Below are the code and all the weights of a small trained network. Each question names an input and a target symbol and asks about switching units off, where a switched-off unit gives its printed mean instead of its output.

import numpy as np


def w(rows, s, z=0):
    codes = np.array(rows[::2]) - 128.0
    scale = np.full(codes.shape[1], s)
    scale[-1] = z or s
    return codes * scale


def f(y):
    return np.maximum(y, 0)


def softmax(a):
    e = np.exp(a - a.max(-1, keepdims=True))
    return e / e.sum(-1, keepdims=True)


def log_softmax(a):
    a = a - a.max(-1, keepdims=True)
    return a - np.log(np.exp(a).sum(-1, keepdims=True))


def net(x, mask):
    ids = ['ΔΞΨαβζηθμπτφω'.index(c) for c in x.split()]
    T = len(ids)
    res = E[ids] + P[:T]
    r = res
    for j in range(2):
        rows = slice(2 * j, 2 * j + 2)
        q, k, v = (r @ M[0][rows].T for M in (Q, K, V))
        z = softmax(np.where(np.tri(T) > 0, q @ k.T / 2**0.5, -1e9)) @ v
        o = O[0][rows]
        res = res + np.where(mask[j], z, o[:, -1]) @ o[:, :-1]
    y = f(res @ A[0][:, :-1].T + A[0][:, -1])
    res = res + np.where(mask[2:10], y, B[0][:, -1]) @ B[0][:, :-1]
    return log_softmax(res[-1] @ U[:, :-1].T + U[:, -1])


Q, K, V, O, A, B = {}, {}, {}, {}, {}, {}
E = w([
[161,253,48],'Δ',
[142,47,147],'Ξ',
[84,112,57],'Ψ',
[186,141,164],'α',
[146,83,137],'β',
[206,98,136],'ζ',
[125,102,97],'η',
[153,166,180],'θ',
[139,74,83],'μ',
[104,133,166],'π',
[119,89,84],'τ',
[69,50,137],'φ',
[154,111,142],'ω',
],0.018)
P = w([
[114,15,41],'0',
[120,113,207],'1',
[56,91,163],'2',
[108,108,138],'3',
[130,117,201],'4',
[61,94,131],'5',
[186,138,253],'6',
[56,67,112],'7',
[143,107,201],'8',
[35,53,49],'9',
[120,112,133],'10',
[99,96,153],'11',
[177,116,227],'12',
[68,61,96],'13',
],0.0058)
Q[0] = w([
[152,183,113],'H1',
[110,55,166],'H1',
[124,103,96],'H2',
[10,144,171],'H2',
],0.012)
K[0] = w([
[254,44,157],'H1',
[232,192,109],'H1',
[136,175,176],'H2',
[169,69,205],'H2',
],0.0078)
V[0] = w([
[34,170,116],'H1',
[169,64,115],'H1',
[106,200,94],'H2',
[11,48,105],'H2',
],0.012)
O[0] = w([
[223,2,203,88],'H1',
[165,164,127,193],'H1',
[239,81,39,33],'H2',
[94,46,194,255],'H2',
],0.0077,0.0065)
A[0] = w([
[102,137,70,216],'N1',
[61,124,110,192],'N2',
[161,25,83,167],'N3',
[192,122,203,195],'N4',
[149,230,206,251],'N5',
[156,62,254,174],'N6',
[181,134,120,165],'N7',
[184,109,224,75],'N8',
],0.0098,0.0029)
B[0] = w([
[214,129,169,148],'N1',
[184,213,195,188],'N2',
[205,142,130,171],'N3',
[118,106,47,161],'N4',
[67,64,115,167],'N5',
[122,151,57,246],'N6',
[254,67,198,138],'N7',
[79,149,151,167],'N8',
],0.0056,0.013)
U = w([
[155,79,159,3],'Δ',
[118,94,139,106],'Ξ',
[93,3,36,56],'Ψ',
[157,169,158,190],'α',
[104,99,145,27],'β',
[109,162,148,208],'ζ',
[117,64,119,144],'η',
[142,100,165,103],'θ',
[146,84,174,79],'μ',
[103,52,68,90],'π',
[125,52,134,154],'τ',
[75,16,121,194],'φ',
[183,86,186,117],'ω',
],0.012,0.0049)

Each question gives the input, a string of symbols that net reads in full, and the target symbol t.
The units are the heads (2 rows each of Q, K, V and O) and the neurons (one row each of A and B). Each row of codes is followed by its name. A weight is (code - 128) times the scale printed after its matrix; where a second scale follows, it is the last column's (O, A, B and U).
mask holds one flag per unit, heads first, then neurons. A switched-off unit (its flag False) gives its mean, the last column of its rows in O or B, instead of its output. The means were averaged over made-up inputs and are rounded, as every weight is.
A unit's drop is (log p(t) with every unit on - log p(t) with that unit switched off) / (log p(t) with every unit on - log p(t) with every unit switched off).
The circuit of an input: a set's keep is (log p(t) with only the set's units on - log p(t) with every unit switched off) / (log p(t) with every unit on - log p(t) with every unit switched off). Starting from all 10 units, units are removed one at a time, each time the one whose removal leaves the highest keep (on an exact tie, the one counted first), for as long as the keep stays at least 0.8.
units of the circuit, in order: the units of the circuit, biggest drop first
most important unit: the unit with the biggest drop
k most important neurons: the k neurons with the biggest drops, biggest first
which heads matter: for each layer, one digit per head in row order, 1 if its drop is at least 0.15 and else 0, layers parted by /
drop when u is switched off: that unit's drop, to one decimal
input ζ φ τ α ζ ζ ω Ξ ω ζ η, target ζ: units of the circuit, in order : (H1; H2)
input Ξ φ η φ ω μ τ Δ Ψ ζ, target ω: units of the circuit, in order : (H2; N7; N3; N6)
input φ α φ φ φ φ Δ μ π, target φ: which heads matter : 01
input φ φ ζ, target φ: which heads matter : 01
input η φ τ Δ β τ Ψ φ φ θ Ψ τ Ξ, target Ψ: units of the circuit, in order : (N6; N4; H1)
input η Δ φ ζ, target ω: units of the circuit, in order : (H2; N7; N6)
input φ α α η φ φ π, target φ: which heads matter : 00
input ω α τ ζ ζ ζ τ, target ζ: units of the circuit, in order : (H1; H2)
input φ φ η ζ φ Ξ φ φ η α τ φ θ, target φ: most important unit : N5
input φ φ ω, target φ: drop when N2 is switched off : 0.0
input φ Ψ φ φ ω, target φ: drop when N2 is switched off : 0.1
input φ φ α, target φ: drop when N2 is switched off : 0.1
input μ φ φ θ, target φ: drop when N1 is switched off : 0.0
input φ φ φ ζ, target φ: most important neuron : (N2)
